Below is a small trained network, with its code and all its weights. Each question gives an input and a class and asks what happens when units are switched off, that is, made to give their printed mean instead of their output.

import numpy as np


def w(rows, s, z=0):
    codes = np.array(rows[::2]) - 128.0
    scale = np.full(codes.shape[1], s)
    scale[-1] = z or s
    return codes * scale


def f(y):
    return y / 2 * (1 + np.tanh(0.7978845608 * (y + 0.044715 * y**3)))


def log_softmax(a):
    a = a - a.max(-1, keepdims=True)
    return a - np.log(np.exp(a).sum(-1, keepdims=True))


def net(x, mask):
    res = np.array(x, float).reshape(1, 5) / 4 @ E
    y = f(res @ A[0][:, :-1].T + A[0][:, -1])
    res = res + np.where(mask, y, B[0][:, -1]) @ B[0][:, :-1]
    return log_softmax(res[-1] @ U[:, :-1].T + U[:, -1])


A, B = {}, {}
E = w([
[128,127,128],'x0',
[230,90,187],'x1',
[156,250,151],'x2',
[172,125,1],'x3',
[128,128,127],'x4',
],0.01)
A[0] = w([
[97,98,187,76],'neuron 1',
[181,121,155,151],'neuron 2',
[155,211,140,93],'neuron 3',
[120,98,214,24],'neuron 4',
[121,130,138,120],'neuron 5',
[252,101,106,86],'neuron 6',
[188,114,44,54],'neuron 7',
[110,127,153,30],'neuron 8',
[165,76,145,127],'neuron 9',
[102,125,192,3],'neuron 10',
[168,151,52,33],'neuron 11',
[177,187,117,96],'neuron 12',
[62,113,100,110],'neuron 13',
[127,53,136,93],'neuron 14',
[93,150,195,101],'neuron 15',
[188,98,204,94],'neuron 16',
[135,155,131,150],'neuron 17',
[102,75,138,80],'neuron 18',
[3,166,87,119],'neuron 19',
[122,41,105,95],'neuron 20',
[118,122,126,57],'neuron 21',
[213,97,174,130],'neuron 22',
[99,133,174,58],'neuron 23',
[165,118,144,143],'neuron 24',
[156,142,82,60],'neuron 25',
[126,38,78,114],'neuron 26',
[165,129,140,128],'neuron 27',
[155,139,50,94],'neuron 28',
[82,44,117,121],'neuron 29',
[193,112,156,157],'neuron 30',
],0.02,0.0034)
B[0] = w([
[146,99,154,197],'neuron 1',
[102,143,76,195],'neuron 2',
[188,245,112,210],'neuron 3',
[105,97,172,222],'neuron 4',
[119,127,141,132],'neuron 5',
[84,73,115,250],'neuron 6',
[122,43,192,234],'neuron 7',
[125,92,168,140],'neuron 8',
[129,158,86,198],'neuron 9',
[128,75,160,189],'neuron 10',
[143,68,171,211],'neuron 11',
[202,197,160,193],'neuron 12',
[125,135,91,186],'neuron 13',
[191,166,104,201],'neuron 14',
[130,116,196,210],'neuron 15',
[101,101,117,248],'neuron 16',
[134,155,125,150],'neuron 17',
[192,174,131,175],'neuron 18',
[66,113,30,250],'neuron 19',
[171,158,121,220],'neuron 20',
[150,109,105,123],'neuron 21',
[90,131,62,246],'neuron 22',
[139,69,163,174],'neuron 23',
[82,125,83,170],'neuron 24',
[134,95,165,174],'neuron 25',
[151,195,168,240],'neuron 26',
[136,144,89,161],'neuron 27',
[96,87,185,216],'neuron 28',
[164,172,116,222],'neuron 29',
[114,136,40,211],'neuron 30',
],0.011,0.012)
U = w([
[54,128,21,224],'0',
[254,219,134,161],'1',
[129,68,191,2],'2',
],0.019,0.0022)

Each question gives the input, the list of numbers given to net, and the class t.
The units are the neurons (one row each of A and B). Each row of codes is followed by its name. A weight is (code - 128) times the scale printed after its matrix; where a second scale follows, it is the last column's (A, B and U).
mask holds one flag per neuron, in row order. A switched-off neuron (its flag False) gives its mean, the last column of its row in B, instead of its output. The means were averaged over made-up inputs and are rounded, as every weight is.
A unit's drop is (log p(t) with every unit on - log p(t) with that unit switched off) / (log p(t) with every unit on - log p(t) with every unit switched off).
unit that matters most: the unit with the biggest drop
k most important neurons: the k neurons with the biggest drops, biggest first
drop of u: that unit's drop, to one decimal
input [-1,-5,6,5,6], class 1: 4 most important neurons : neuron 12; neuron 3; neuron 6; neuron 22
input [6,-1,1,-2,-7], class 2: unit that matters most : neuron 22
input [-3,6,-6,7,3], class 2: 2 most important neurons : neuron 7; neuron 6
input [0,7,4,-6,-3], class 0: 2 most important neurons : neuron 22; neuron 30
input [-5,7,-8,1,-4], class 1: 4 most important neurons : neuron 26; neuron 14; neuron 20; neuron 19
input [1,6,-6,-3,2], class 0: 2 most important neurons : neuron 22; neuron 16
input [7,-4,-7,-7,-8], class 1: 3 most important neurons : neuron 29; neuron 18; neuron 14
input [-1,1,5,6,1], class 2: 3 most important neurons : neuron 7; neuron 28; neuron 11
input [4,7,3,-7,8], class 0: 4 most important neurons : neuron 22; neuron 30; neuron 2; neuron 7
input [8,1,-4,6,-4], class 2: drop of neuron 7 : 0.2
input [-4,2,-5,-5,-8], class 1: drop of neuron 28 : 0.1
input [-4,-6,7,-6,-6], class 1: drop of neuron 6 : 0.4
input [1,-5,-5,7,5], class 2: drop of neuron 7 : 0.3
